Below are the code and all the weights of a small trained network. Each question names an input and a class and asks about switching units off, where a switched-off unit gives its printed mean instead of its output.

import numpy as np


def w(rows, s, z=0):
    codes = np.array(rows[::2]) - 128.0
    scale = np.full(codes.shape[1], s)
    scale[-1] = z or s
    return codes * scale


def norm(h):
    return h / np.sqrt((h * h).mean(-1, keepdims=True) + 1e-5)


def f(y):
    return np.maximum(y, 0)


def log_softmax(a):
    a = a - a.max(-1, keepdims=True)
    return a - np.log(np.exp(a).sum(-1, keepdims=True))


def net(x, mask):
    res = np.array(x, float).reshape(1, 2) / 4 @ E
    u = 0
    for l in range(4):
        y = f(norm(res) @ A[l][:, :-1].T + A[l][:, -1])
        res = res + np.where(mask[u : u + 4], y, B[l][:, -1]) @ B[l][:, :-1]
        u += 4
    return log_softmax(norm(res)[-1] @ U[:, :-1].T + U[:, -1])


A, B = {}, {}
E = w([
[111,122,107,139,202,107,3,116,142,188],'x0',
[26,56,119,72,133,219,97,186,94,102],'x1',
],0.005)
A[0] = w([
[85,59,107,95,223,136,4,149,112,164,41],'L0N0',
[53,81,145,54,59,171,136,212,70,101,94],'L0N1',
[50,44,109,119,240,149,3,145,124,174,43],'L0N2',
[144,145,144,108,129,106,150,131,141,122,3],'L0N3',
],0.0061,0.0047)
B[0] = w([
[104,44,11,90,194,93,114,33,245,225,236],'L0N0',
[155,137,178,231,68,153,171,156,67,113,240],'L0N1',
[152,52,45,94,207,40,59,65,186,254,255],'L0N2',
[123,75,132,106,108,113,62,107,161,164,128],'L0N3',
],0.0066,0.0084)
A[1] = w([
[93,145,129,143,242,106,54,106,161,227,59],'L1N0',
[62,110,130,41,215,153,69,105,176,128,253],'L1N1',
[54,98,122,94,101,254,145,217,43,66,74],'L1N2',
[20,46,48,47,233,129,64,88,190,217,55],'L1N3',
],0.0073,0.0043)
B[1] = w([
[113,130,104,141,159,91,122,125,177,96,211],'L1N0',
[89,16,120,62,130,229,160,143,90,115,192],'L1N1',
[1,28,245,178,198,172,157,209,24,117,167],'L1N2',
[72,86,6,60,122,202,68,46,177,166,250],'L1N3',
],0.0093,0.014)
A[2] = w([
[153,226,215,193,120,75,181,125,148,61,127],'L2N0',
[178,151,204,201,84,168,145,122,25,175,146],'L2N1',
[83,87,254,51,124,247,92,232,15,49,194],'L2N2',
[124,218,92,180,143,48,55,145,140,69,1],'L2N3',
],0.0047,0.0044)
B[2] = w([
[109,134,86,89,126,165,144,74,166,157,223],'L2N0',
[122,175,157,111,93,149,221,157,63,141,220],'L2N1',
[102,100,151,133,114,134,206,254,135,102,255],'L2N2',
[161,163,195,104,105,101,103,164,102,100,142],'L2N3',
],0.0078,0.006)
A[3] = w([
[32,63,184,214,100,114,204,165,66,112,153],'L3N0',
[160,145,141,51,42,200,189,137,81,174,182],'L3N1',
[202,145,160,143,83,40,28,114,133,139,16],'L3N2',
[74,87,253,187,110,194,181,166,1,18,1],'L3N3',
],0.0069,0.0025)
B[3] = w([
[83,79,234,55,194,209,46,226,50,83,239],'L3N0',
[152,119,111,187,69,65,174,67,79,30,221],'L3N1',
[111,127,186,198,128,161,66,232,107,180,141],'L3N2',
[121,42,147,45,239,161,63,255,81,85,255],'L3N3',
],0.0077,0.0085)
U = w([
[62,29,208,86,159,197,144,244,54,66,184],'0',
[50,2,25,58,184,180,20,57,213,207,63],'1',
[226,242,230,243,156,42,13,177,237,243,6],'2',
[215,218,147,180,22,42,227,36,83,44,137],'3',
],0.0095,0.002)

Each question gives the input, the list of numbers given to net, and the class t.
The units are the neurons (one row each of A and B). Each row of codes is followed by its name. A weight is (code - 128) times the scale printed after its matrix; where a second scale follows, it is the last column's (A, B and U).
mask holds one flag per neuron, layer by layer. A switched-off neuron (its flag False) gives its mean, the last column of its row in B, instead of its output. The means were averaged over made-up inputs and are rounded, as every weight is.
A unit's drop is (log p(t) with every unit on - log p(t) with that unit switched off) / (log p(t) with every unit on - log p(t) with every unit switched off).
most important unit: the unit with the biggest drop
k most important neurons: the k neurons with the biggest drops, biggest first
top k neurons in layer l: the k neurons of layer l with the biggest drops, biggest first
drop when u is switched off: that unit's drop, to one decimal
input [-6,-1], class 0: 2 most important neurons	L0N2, L0N0
input [-4,-1], class 0: most important unit	L0N2
input [1,-5], class 2: 4 most important neurons	L0N0, L0N1, L0N2, L1N3
input [4,-8], class 2: 4 most important neurons	L0N0, L0N2, L1N3, L0N1
input [-5,-6], class 3: 3 most important neurons	L1N2, L1N1, L0N2
input [-3,-5], class 3: top 3 neurons in layer 1	L1N1, L1N2, L1N3
input [-1,3], class 0: 2 most important neurons	L0N1, L1N3
input [-7,-5], class 3: 2 most important neurons	L1N2, L1N1
input [2,-3], class 2: 4 most important neurons	L0N0, L0N2, L0N1, L1N3
input [3,-4], class 2: 3 most important neurons	L0N0, L0N2, L0N1
input [1,-4], class 2: top 2 neurons in layer 1	L1N1, L1N3
input [1,-6], class 2: top 3 neurons in layer 1	L1N3, L1N2, L1N1
input [-2,8], class 0: drop when L0N1 is switched off	4.0
input [5,-8], class 2: drop when L0N2 is switched off	0.7
input [-7,-8], class 3: drop when L3N2 is switched off	0.0
input [-1,-5], class 3: drop when L1N0 is switched off	0.3
input [-2,7], class 0: most important unit	L0N1
input [-2,-1], class 3: top 3 neurons in layer 0	L0N2, L0N0, L0N1
